Below is a small trained network, with its code and all its weights. Each question gives an input and a target symbol and asks what happens when units are switched off, that is, made to give their printed mean instead of their output.

import numpy as np


def w(rows, s, z=0):
    codes = np.array(rows[::2]) - 128.0
    scale = np.full(codes.shape[1], s)
    scale[-1] = z or s
    return codes * scale


def f(y):
    return np.maximum(y, 0)


def softmax(a):
    e = np.exp(a - a.max(-1, keepdims=True))
    return e / e.sum(-1, keepdims=True)


def log_softmax(a):
    a = a - a.max(-1, keepdims=True)
    return a - np.log(np.exp(a).sum(-1, keepdims=True))


def net(x, mask):
    ids = ['ΓΛΠΦδεζθστψ'.index(c) for c in x.split()]
    T = len(ids)
    res = E[ids] + P[:T]
    q, k, v = (res @ M[0].T for M in (Q, K, V))
    z = softmax(np.where(np.tri(T) > 0, q @ k.T / 2**0.5, -1e9)) @ v
    res = res + np.where(mask[0], z, O[0][:, -1]) @ O[0][:, :-1]
    y = f(res @ A[0][:, :-1].T + A[0][:, -1])
    res = res + np.where(mask[1:17], y, B[0][:, -1]) @ B[0][:, :-1]
    return log_softmax(res[-1] @ U[:, :-1].T + U[:, -1])


Q, K, V, O, A, B = {}, {}, {}, {}, {}, {}
E = w([
[239,54,62,237],'Γ',
[64,174,64,109],'Λ',
[34,57,94,189],'Π',
[137,121,74,204],'Φ',
[218,166,16,138],'δ',
[121,204,54,154],'ε',
[178,241,25,148],'ζ',
[155,116,45,204],'θ',
[42,37,102,190],'σ',
[2,117,89,95],'τ',
[63,182,64,116],'ψ',
],0.0073)
P = w([
[86,177,2,56],'0',
[188,100,99,234],'1',
[169,101,99,230],'2',
[156,100,101,226],'3',
[132,100,130,153],'4',
[136,107,129,165],'5',
[130,118,123,166],'6',
[135,126,119,170],'7',
[123,129,112,171],'8',
[125,133,106,157],'9',
[104,109,118,204],'10',
[125,127,107,184],'11',
[123,138,107,186],'12',
],0.0094)
Q[0] = w([
[168,125,254,63],'h1',
[125,120,195,118],'h1',
],0.0088)
K[0] = w([
[165,126,249,209],'h1',
[179,126,179,227],'h1',
],0.011)
V[0] = w([
[254,180,93,215],'h1',
[139,220,128,80],'h1',
],0.011)
O[0] = w([
[199,255,138,179,83],'h1',
[125,155,228,76,254],'h1',
],0.014,0.00096)
A[0] = w([
[114,195,90,188,108],'n1',
[163,126,166,101,253],'n2',
[164,149,219,125,205],'n3',
[181,81,183,219,229],'n4',
[164,170,189,113,135],'n5',
[138,193,102,208,95],'n6',
[174,97,181,169,237],'n7',
[133,172,196,113,151],'n8',
[85,49,18,82,91],'n9',
[160,100,193,189,242],'n10',
[130,166,214,132,83],'n11',
[176,205,122,154,97],'n12',
[118,90,35,129,140],'n13',
[89,53,253,38,169],'n14',
[147,79,36,120,122],'n15',
[110,97,69,134,112],'n16',
],0.0073,0.0034)
B[0] = w([
[245,141,77,128,225],'n1',
[45,108,67,43,160],'n2',
[58,187,186,102,166],'n3',
[92,187,121,73,244],'n4',
[121,95,193,104,157],'n5',
[224,106,84,89,240],'n6',
[56,162,92,70,201],'n7',
[86,125,214,94,150],'n8',
[222,103,190,232,255],'n9',
[76,180,81,67,214],'n10',
[192,134,229,153,140],'n11',
[157,79,130,77,221],'n12',
[149,193,223,228,220],'n13',
[196,47,57,52,202],'n14',
[99,148,254,202,208],'n15',
[155,165,195,188,189],'n16',
],0.0054,0.006)
U = w([
[159,125,73,144,252],'Γ',
[81,75,63,64,179],'Λ',
[146,124,180,247,65],'Π',
[61,158,108,115,142],'Φ',
[117,147,88,125,120],'δ',
[114,165,219,108,39],'ε',
[152,146,187,107,88],'ζ',
[177,147,36,165,102],'θ',
[157,108,182,210,138],'σ',
[217,2,162,104,104],'τ',
[75,65,56,50,173],'ψ',
],0.0053,0.0027)

Each question gives the input, a string of symbols that net reads in full, and the target symbol t.
The units are the heads (2 rows each of Q, K, V and O) and the neurons (one row each of A and B). Each row of codes is followed by its name. A weight is (code - 128) times the scale printed after its matrix; where a second scale follows, it is the last column's (O, A, B and U).
mask holds one flag per unit, heads first, then neurons. A switched-off unit (its flag False) gives its mean, the last column of its rows in O or B, instead of its output. The means were averaged over made-up inputs and are rounded, as every weight is.
A unit's drop is (log p(t) with every unit on - log p(t) with that unit switched off) / (log p(t) with every unit on - log p(t) with every unit switched off).
The circuit of an input: a set's keep is (log p(t) with only the set's units on - log p(t) with every unit switched off) / (log p(t) with every unit on - log p(t) with every unit switched off). Starting from the 12 units with the biggest drops (on a tie, the unit counted first), units are removed one at a time, each time the one whose removal leaves the highest keep (on an exact tie, the one counted first), for as long as the keep stays at least 0.8.
units of the circuit, in order: the units of the circuit, biggest drop first
k most important neurons: the k neurons with the biggest drops, biggest first
drop of u: that unit's drop, to one decimal
input τ θ ψ θ, target τ: units of the circuit, in order	(h1; n9)
input τ δ ζ ψ Γ τ σ Λ σ ε σ, target τ: units of the circuit, in order	(h1; n14)
input Γ τ δ Γ δ Φ Γ σ ε, target θ: units of the circuit, in order	(h1; n1)
input ζ δ ε ε Φ, target ε: units of the circuit, in order	(h1; n3; n8)
input Γ θ Φ, target θ: units of the circuit, in order	(h1; n1; n6)
input ζ Π ζ Φ Γ σ θ Γ δ ζ σ ψ, target ε: units of the circuit, in order	(h1; n8)
input τ δ δ, target τ: units of the circuit, in order	(h1; n9)
input Γ Γ ε ψ θ θ ε Π σ σ Λ, target θ: units of the circuit, in order	(h1; n1; n6)
input σ Γ Λ, target Π: 2 most important neurons	(n9; n13)
input τ δ Γ τ σ σ σ θ ε σ ζ Φ, target τ: 2 most important neurons	(n14; n9)
input Γ Π Γ Γ Γ θ Γ Φ σ, target θ: 2 most important neurons	(n1; n6)
input τ σ Λ, target τ: 2 most important neurons	(n14; n9)
input τ ζ θ ζ, target τ: 2 most important neurons	(n14; n9)
input τ τ θ Φ Π, target τ: drop of n14	0.5
input ζ θ Γ σ δ ε, target ε: drop of h1	1.2
input Γ τ Γ, target θ: drop of h1	0.9
